Below are the code and all the weights of a small trained network. Each question names an input and a class and asks about switching units off, where a switched-off unit gives its printed mean instead of its output.

import numpy as np


def w(rows, s, z=0):
    codes = np.array(rows[::2]) - 128.0
    scale = np.full(codes.shape[1], s)
    scale[-1] = z or s
    return codes * scale


def f(y):
    return y / 2 * (1 + np.tanh(0.7978845608 * (y + 0.044715 * y**3)))


def log_softmax(a):
    a = a - a.max(-1, keepdims=True)
    return a - np.log(np.exp(a).sum(-1, keepdims=True))


def net(x, mask):
    res = np.array(x, float).reshape(1, 5) / 4 @ E
    y = f(res @ A[0][:, :-1].T + A[0][:, -1])
    res = res + np.where(mask, y, B[0][:, -1]) @ B[0][:, :-1]
    return log_softmax(res[-1] @ U[:, :-1].T + U[:, -1])


A, B = {}, {}
E = w([
[80,147,49,202,155],'x0',
[70,183,215,49,217],'x1',
[164,68,255,218,128],'x2',
[195,231,128,135,204],'x3',
[148,44,45,153,237],'x4',
],0.0083)
A[0] = w([
[106,85,134,167,213,188],'N0',
[213,75,114,38,132,150],'N1',
[104,123,196,73,114,177],'N2',
[85,91,164,142,152,255],'N3',
[124,115,104,94,174,179],'N4',
[136,135,170,121,150,160],'N5',
[141,192,87,110,143,158],'N6',
[90,205,170,150,77,195],'N7',
[100,106,112,203,34,121],'N8',
[154,153,115,92,126,135],'N9',
[91,113,147,169,139,35],'N10',
[167,145,192,146,145,115],'N11',
[182,160,173,129,136,213],'N12',
[148,156,107,113,191,220],'N13',
[160,166,61,150,160,124],'N14',
[74,96,142,71,93,150],'N15',
[197,98,53,178,135,215],'N16',
[83,165,135,60,73,150],'N17',
[37,145,162,153,185,141],'N18',
[152,130,151,86,175,106],'N19',
[196,173,67,209,102,149],'N20',
[153,148,246,140,129,190],'N21',
[184,118,189,92,112,222],'N22',
],0.014,0.0033)
B[0] = w([
[170,63,52,130,178,216],'N0',
[211,93,132,93,55,184],'N1',
[40,112,133,138,161,200],'N2',
[117,63,117,153,170,179],'N3',
[153,107,115,72,144,191],'N4',
[127,112,161,133,165,165],'N5',
[114,173,132,57,136,202],'N6',
[99,151,197,96,64,199],'N7',
[98,146,107,249,86,222],'N8',
[126,113,131,86,121,157],'N9',
[122,97,122,123,153,142],'N10',
[139,113,191,171,157,181],'N11',
[144,127,181,123,160,185],'N12',
[151,147,120,70,199,215],'N13',
[174,226,126,117,142,217],'N14',
[66,92,90,116,121,181],'N15',
[217,166,58,213,122,254],'N16',
[47,134,124,86,91,199],'N17',
[119,64,89,86,142,190],'N18',
[140,121,156,91,155,175],'N19',
[176,239,166,133,87,221],'N20',
[107,72,241,174,169,232],'N21',
[140,80,173,166,121,196],'N22',
],0.022,0.012)
U = w([
[68,125,139,62,165,6],'0',
[104,88,223,144,200,236],'1',
[181,90,138,102,89,67],'2',
[99,168,177,135,72,62],'3',
[7,81,123,117,74,54],'4',
[107,138,102,218,131,112],'5',
[111,63,99,93,190,211],'6',
[154,176,116,143,180,93],'7',
],0.012,0.0018)

Each question gives the input, the list of numbers given to net, and the class t.
The units are the neurons (one row each of A and B). Each row of codes is followed by its name. A weight is (code - 128) times the scale printed after its matrix; where a second scale follows, it is the last column's (A, B and U).
mask holds one flag per neuron, in row order. A switched-off neuron (its flag False) gives its mean, the last column of its row in B, instead of its output. The means were averaged over made-up inputs and are rounded, as every weight is.
A unit's drop is (log p(t) with every unit on - log p(t) with that unit switched off) / (log p(t) with every unit on - log p(t) with every unit switched off).
The circuit of an input: a set's keep is (log p(t) with only the set's units on - log p(t) with every unit switched off) / (log p(t) with every unit on - log p(t) with every unit switched off). Starting from the 12 units with the biggest drops (on a tie, the unit counted first), units are removed one at a time, each time the one whose removal leaves the highest keep (on an exact tie, the one counted first), for as long as the keep stays at least 0.8.
units of the circuit, in order: the units of the circuit, biggest drop first
k most important neurons: the k neurons with the biggest drops, biggest first
drop when u is switched off: that unit's drop, to one decimal
input [-4,-8,2,-2,-5], class 5: units of the circuit, in order	N8
input [-3,0,-1,-1,2], class 2: units of the circuit, in order	N21, N1
input [-1,2,-3,7,-3], class 0: units of the circuit, in order	N6, N16
input [3,-5,-4,1,-3], class 3: 3 most important neurons	N20, N0, N13
input [6,-1,4,5,-4], class 3: 2 most important neurons	N20, N7
input [5,2,4,3,8], class 7: 2 most important neurons	N16, N14
input [2,0,0,-8,4], class 5: 2 most important neurons	N8, N13
input [4,-6,3,4,-6], class 3: 2 most important neurons	N20, N7
input [-5,8,-7,1,-3], class 0: 3 most important neurons	N8, N13, N19
input [3,7,-7,-3,-1], class 0: 2 most important neurons	N8, N6
input [7,2,-3,4,-8], class 3: 2 most important neurons	N7, N0
input [2,4,-5,8,2], class 0: 3 most important neurons	N16, N6, N8
input [3,1,-6,-5,3], class 6: 3 most important neurons	N20, N7, N8
input [5,-3,1,-2,-8], class 3: units of the circuit, in order	N7
input [-3,2,-8,-1,4], class 0: 2 most important neurons	N16, N0
input [5,3,-1,4,-5], class 0: 2 most important neurons	N8, N16
input [-6,-8,4,7,4], class 7: 2 most important neurons	N16, N20
input [6,6,-2,4,2], class 6: drop when N18 is switched off	0.1
input [-5,-7,2,3,-1], class 5: drop when N16 is switched off	0.2
input [-7,1,-6,3,8], class 2: units of the circuit, in order	N1
input [-8,-1,-6,4,2], class 2: drop when N1 is switched off	2.1
